Below is a small trained network, with its code and all its weights. Each question gives an input and a class and asks what happens when units are switched off, that is, made to give their printed mean instead of their output.

import numpy as np


def w(rows, s, z=0):
    codes = np.array(rows[::2]) - 128.0
    scale = np.full(codes.shape[1], s)
    scale[-1] = z or s
    return codes * scale


def norm(h):
    return h / np.sqrt((h * h).mean(-1, keepdims=True) + 1e-5)


def f(y):
    return np.maximum(y, 0)


def log_softmax(a):
    a = a - a.max(-1, keepdims=True)
    return a - np.log(np.exp(a).sum(-1, keepdims=True))


def net(x, mask):
    res = np.array(x, float).reshape(1, 4) / 4 @ E
    u = 0
    for l in range(2):
        y = f(norm(res) @ A[l][:, :-1].T + A[l][:, -1])
        res = res + np.where(mask[u : u + 15], y, B[l][:, -1]) @ B[l][:, :-1]
        u += 15
    return log_softmax(norm(res)[-1] @ U[:, :-1].T + U[:, -1])


A, B = {}, {}
E = w([
[125,91,175,105,140,253,197,131,196,113,166],'x0',
[137,1,63,110,105,147,83,111,156,146,190],'x1',
[121,125,143,113,145,88,142,127,153,121,134],'x2',
[12,126,137,145,159,110,90,111,43,99,146],'x3',
],0.0081)
A[0] = w([
[112,134,134,110,149,135,138,88,129,128,129,168],'L0N0',
[99,118,175,137,128,180,173,126,149,109,139,30],'L0N1',
[237,140,111,124,119,105,130,121,142,142,115,190],'L0N2',
[118,75,128,127,139,147,139,142,145,140,139,89],'L0N3',
[139,9,95,131,112,103,103,133,132,135,138,108],'L0N4',
[132,128,112,132,144,113,113,138,122,129,128,90],'L0N5',
[158,141,114,147,125,143,128,100,110,126,114,99],'L0N6',
[120,56,121,131,126,143,123,126,142,130,135,29],'L0N7',
[190,123,127,114,120,121,131,120,121,139,146,107],'L0N8',
[120,127,168,105,102,161,141,130,133,95,134,77],'L0N9',
[112,61,141,120,125,164,142,121,146,117,144,1],'L0N10',
[74,113,158,122,124,165,156,127,136,122,133,92],'L0N11',
[59,112,117,142,131,121,114,143,120,117,123,33],'L0N12',
[173,114,158,130,137,179,167,141,176,123,127,102],'L0N13',
[55,135,131,124,138,135,125,137,102,133,142,93],'L0N14',
],0.013,0.0032)
B[0] = w([
[154,147,109,162,93,227,85,177,83,143,124,156],'L0N0',
[105,134,82,139,204,123,120,145,171,165,46,203],'L0N1',
[45,138,130,152,133,201,128,229,142,109,169,227],'L0N2',
[124,120,140,142,44,142,122,167,102,91,117,181],'L0N3',
[148,150,9,141,204,171,113,71,197,120,148,247],'L0N4',
[155,75,162,109,73,171,119,122,160,162,76,145],'L0N5',
[134,145,168,94,146,75,141,154,170,123,129,142],'L0N6',
[122,129,176,83,54,125,166,168,122,50,148,187],'L0N7',
[102,126,107,156,126,37,77,94,163,113,50,170],'L0N8',
[112,130,85,173,156,92,121,117,144,182,124,172],'L0N9',
[85,127,185,133,53,104,140,162,115,78,180,193],'L0N10',
[83,173,95,171,185,176,88,151,126,100,171,188],'L0N11',
[172,120,180,54,119,125,157,99,60,165,152,172],'L0N12',
[210,126,128,93,114,83,134,26,88,169,128,229],'L0N13',
[94,54,122,203,106,104,109,75,221,95,56,187],'L0N14',
],0.012,0.011)
A[1] = w([
[151,130,119,107,144,109,166,135,181,71,113,31],'L1N0',
[203,109,100,87,69,96,112,28,100,92,166,89],'L1N1',
[105,101,116,110,160,148,95,169,97,134,212,163],'L1N2',
[147,88,111,75,188,116,135,86,102,109,177,98],'L1N3',
[138,116,176,150,180,186,166,103,163,135,159,172],'L1N4',
[56,78,130,114,248,155,99,126,81,182,127,40],'L1N5',
[180,165,80,123,191,129,126,68,107,123,89,47],'L1N6',
[121,87,114,138,93,145,146,95,127,96,178,87],'L1N7',
[158,124,70,115,138,152,153,135,131,100,103,48],'L1N8',
[168,121,174,131,71,62,127,74,80,151,96,156],'L1N9',
[113,161,189,90,120,121,121,254,104,92,164,2],'L1N10',
[62,73,205,138,73,131,111,151,100,72,109,186],'L1N11',
[96,158,118,123,160,125,155,108,102,72,112,112],'L1N12',
[62,124,204,164,83,137,139,213,133,118,153,46],'L1N13',
[195,144,111,91,167,113,149,112,115,243,126,107],'L1N14',
],0.013,0.002)
B[1] = w([
[95,134,123,192,157,179,73,114,1,171,79,186],'L1N0',
[156,96,161,58,147,96,123,114,111,218,73,254],'L1N1',
[161,207,126,195,144,111,150,98,97,91,113,191],'L1N2',
[157,177,209,155,54,144,166,195,122,192,88,168],'L1N3',
[127,138,61,118,93,60,68,158,135,76,134,184],'L1N4',
[132,88,120,106,133,115,82,113,165,164,59,223],'L1N5',
[128,107,178,104,64,145,164,150,98,91,172,246],'L1N6',
[163,144,172,110,166,94,160,144,111,189,114,245],'L1N7',
[20,104,243,157,153,64,127,153,130,89,88,211],'L1N8',
[121,148,113,163,141,180,148,141,148,70,187,200],'L1N9',
[130,30,149,98,108,126,116,57,126,190,89,203],'L1N10',
[160,213,120,113,114,137,196,180,105,106,198,248],'L1N11',
[142,54,67,123,128,148,98,150,172,150,205,183],'L1N12',
[187,106,162,70,137,99,141,69,93,146,121,237],'L1N13',
[131,158,130,137,115,139,169,141,94,62,214,223],'L1N14',
],0.011,0.0072)
U = w([
[176,73,196,41,107,85,139,86,118,205,92,243],'0',
[155,197,154,123,102,135,212,144,96,43,254,7],'1',
[65,116,75,165,168,132,59,138,201,93,90,75],'2',
],0.011,0.00013)

Each question gives the input, the list of numbers given to net, and the class t.
The units are the neurons (one row each of A and B). Each row of codes is followed by its name. A weight is (code - 128) times the scale printed after its matrix; where a second scale follows, it is the last column's (A, B and U).
mask holds one flag per neuron, layer by layer. A switched-off neuron (its flag False) gives its mean, the last column of its row in B, instead of its output. The means were averaged over made-up inputs and are rounded, as every weight is.
A unit's drop is (log p(t) with every unit on - log p(t) with that unit switched off) / (log p(t) with every unit on - log p(t) with every unit switched off).
The circuit of an input: a set's keep is (log p(t) with only the set's units on - log p(t) with every unit switched off) / (log p(t) with every unit on - log p(t) with every unit switched off). Starting from the 12 units with the biggest drops (on a tie, the unit counted first), units are removed one at a time, each time the one whose removal leaves the highest keep (on an exact tie, the one counted first), for as long as the keep stays at least 0.8.
units of the circuit, in order: the units of the circuit, biggest drop first
k most important neurons: the k neurons with the biggest drops, biggest first
top k neurons in layer l: the k neurons of layer l with the biggest drops, biggest first
drop of u: that unit's drop, to one decimal
input [8,3,-8,-2], class 0: units of the circuit, in order : L0N13
input [4,7,7,2], class 1: 3 most important neurons : L0N10, L0N7, L0N4
input [1,6,6,3], class 1: 3 most important neurons : L0N13, L0N10, L0N7
input [4,7,2,1], class 1: 2 most important neurons : L0N10, L0N7
input [0,3,-8,5], class 0: 2 most important neurons : L0N2, L0N12
input [-1,3,7,-5], class 2: 2 most important neurons : L0N2, L0N4
input [4,0,-1,7], class 2: 3 most important neurons : L0N1, L0N11, L0N14
input [-5,-2,4,1], class 1: 2 most important neurons : L0N1, L0N2
input [0,-8,-8,-5], class 0: 3 most important neurons : L0N4, L0N2, L1N10
input [-8,1,-4,6], class 0: 2 most important neurons : L0N2, L1N1
input [0,6,1,6], class 0: 2 most important neurons : L0N2, L0N12
input [8,2,-7,-3], class 0: 2 most important neurons : L0N13, L0N10
input [1,-3,7,5], class 2: 3 most important neurons : L0N10, L0N7, L0N14
input [8,0,-4,1], class 2: 3 most important neurons : L0N1, L0N11, L0N9
input [2,0,8,-7], class 1: top 2 neurons in layer 0 : L0N13, L0N14
input [-7,-3,6,7], class 1: top 2 neurons in layer 1 : L1N11, L1N9
input [7,2,2,0], class 0: top 3 neurons in layer 0 : L0N13, L0N10, L0N2
input [-3,5,0,6], class 0: top neuron in layer 0 : L0N12
input [-2,-8,-7,-7], class 0: top 2 neurons in layer 0 : L0N2, L0N4
input [0,2,4,-6], class 2: top 2 neurons in layer 0 : L0N2, L0N8
input [8,4,-8,-3], class 0: top neuron in layer 0 : L0N13
input [4,7,-8,7], class 1: top 2 neurons in layer 0 : L0N10, L0N7
input [2,5,7,7], class 1: drop of L0N13 : 2.2
input [2,6,0,7], class 1: drop of L0N13 : 1.9
input [7,-4,2,2], class 2: drop of L1N14 : 0.0
